(in the rows, 128 means zero)
Group, then class
[125 119 133 117 148 142 127 126 125  99 110 157 172 108 115 116  91 150
 125 140 144 143 129 145 132 111 126 117 115 118 144 110 124 146  85 125
  98 138 152 139 143 129 115 118 143 156 182 145 106 130 154 100 147  76
 136 127 142 149 166 139 142 135 136  95 148 123 110 134 111  95 137 104
 121 126 134 123 122 149  85 139 136 124 134 131 108 147 131 166 167 126
 126 129 134 164 127  92 115 107 137 141 143 106 132 145 146 124 107 132
 130 135 136 154 103 141 120 125 131 101 134 146  64 156 117  94 100 125
 130 127]  Lj G
[126 133 126 134 125 144 108 117 100 110 143 145 183 103 176 132 122 125
 129 120 134 165 135 116 102 154  91 113 111 102 121 156 103 128 102 104
 148 134 131 126  64 109 136 131 119 173 108 123  88 155 121  87 120  79
 134 171 122 145 139 125 146 125 135 124 123 123 159 135 107 176 132  91
 144 112 142 114 128 162 134 128 146 125 133 110  82 126 162 167 157 252
 170 120 121 116 121  73 100 106 128  83 159 155 153 144 147 179  93 126
 108 140 109 133 126 154  91 107 137 141 122 143 127 153 127  95 173 116
  91 166]  MQ A
[139 118 157 131 132 124 144 149 133  90 121 156 188 127 114 109 115 106
 121 126 120 158 105 131 106 139 134 107 114 123 155 121 117 130 113 142
 141 127 152 160  76 104 126  84 141 151 144 146 102 136 132  93 165  79
 140 109 134 141 113 169 133 166 129  92 118 127 120 132  87  89 167  97
 142 117 118 106 128 175  74 138 161  91 135 122 127 133 126 154 184  81
  95 130 112 146 115 103 134 110 136 164 148 113 143 104 143 107 103 140
 105 134 119 173  86 132 139 150 121  77 117 180  58 196 109 106 100 117
 122 146]  Lj J
[131 136 161 133 144 149 105 118  99 156 145 133 170 105 172 132 131 141
 139 122 121 150 145 141 103 159  99 124 111 123 123 166  98 127  86 100
 138 122 132 135  64 111 135 143 103 167 104 126  95 120 135 102 124  95
 126 188 131 140 145 100 149 124 112 123 115 140 147 131 115 187 134 106
 143 105 147 118 128 156 177 129 133 124 123 107 115 108 167 166 140 244
 159 130 125 126 141 124  89 108 127  89 149 140 150 142 157 176 109 129
 146 141 115 122 126 159  99  92 140 132 145 132 146 137 143  96 195 115
 103 145]  MQ A
[112 140 124 149 135 144 107 117  95 120 154 135 158 104 173 125 129 121
 134 128 125 142 120 130 115 150 104  96 105 119 123 132 111 130 128  95
 151 119 120 129  76 104 132 125 125 140 126 117 107 129 141  99 121  88
 140 175 126 166 137 127 163 113 119 140 101 134 148 134 119 170 137 110
 137 112 152 121 142 183 156 130 121 129 136 137 108 125 150 157 145 234
 137 119 118 111 126 114 112 116 138  96 152 148 162 115 154 166 105 116
 137 150  91 139 136 152 115 118 144 132 132 125 112 167 114 138 165 110
 107 137]  MQ A
[119 137 147 141 139 157  93 111  93 137 144 135 178 105 159 147 135 126
 137 128 122 154 127 125 101 164  72  92 126 120 138 154 105 107 104  98
 156 119 134 121  59 109 144 120 114 146 117 118  92 142 136  96 102  94
 140 187 139 156 143 118 152 119 117 143 122 137 145 139 120 199 140  99
 134 110 152 120 142 185 160 135 137 127 123 130 117 119 166 175 136 252
 161 132 120 127 125 111 110 105 129  72 144 164 182 130 149 181 102 115
 149 149 102 121 141 149 107 131 130 145 127 127 135 147 114 101 173  51
 107 139]  MQ Q
[116 136 139 140 141 139 105 123 100 123 151 137 179 108 148 141 127 124
 135 119 111 167 133 147 102 157 103 102 134 121 119 145 114 114 102  84
 153 123 147 138  67 108 130 124 111 155 124 116 106 163 112  90 132  78
 141 168 136 116 123 130 149 129 108 129 123 107 152 125 111 174 138 111
 131 104 137 114 138 172 142 129 144 138 138 127 105 114 159 167 140 204
 136 132 116 120 130 112 124 111 126 113 139 154 159 116 141 155 112 121
 128 145 109 133 135 151  97 119 131 127 117 137 124 151 122 105 151 121
 101 149]  MQ A
[123 129 123 156 148 160  99 130  98 122 151 144 150 109 164 126 134 138
 146 130 112 156 145 123 127 144  86  94 133 135 112 160 108 124  84  78
 153 124 137 120  88 108 111 130 101 160 149  91 103 155 142  98 106  91
 142 175 131 143 126 105 164 122 101  98 131 149 138 102 111 177 132 114
  96 115 144 122 117 185 140 135 134 127 137 114 100 127 184 150 144 209
 164 121 137 127 148 107 119 115 126  97 156 127 139 120 153 191  99 136
 151 128 122 126 114 175 119 114 142 132 111 144 110 122 108 127 175 127
 105 132]  MQ A
[147 117 161 134 139 145 113 130 101 121 134 119 157 110 175 140 127 151
 136 127 135 153 142 137 115 126 105 109 130  47 119 168 122 136  90  93
 131 128 129 122 100 126 134 145 107 152 127 124 100 175 137  91 114 108
 135 181 140 139 147 119 142 128 113 120 136 140 151 128 111 175 128 113
 119 123 140 133 123 192 150 127 139 117 134 125 110 124 163 161 136 225
 173 131 127 138 137 108 117 103 140  95 134 126 128 154 126 168 126 124
 140 118 132 104 134 144 116 127 125 137 127 121 131 129 156 103 152 123
 104 137]  MQ A
[118 144 141 166 142 138  99 121  91 121 114 127 162 122 156 134 127 129
 132 114 118 149 124 139 103 136 101 166 121 120 125 132 115 129 121 119
 144 131 115 119  76 103 133 136 134 151 140 136 125 134 142 104 112  91
 144 177 141 157 135 141 167 138 129 137 117 147 159 120  97 162 148  98
 145 120 131 108 122 180 137 137 146 134 156 133 115 174 168 137 142 215
 146 126 118 113 131 114 116 108 125  90 149 153 138 135 148 172  92 114
 137 148 132 138 127 141 107 113 130 126 133 141 121 153 130 109 178 100
 102 132]  MQ S
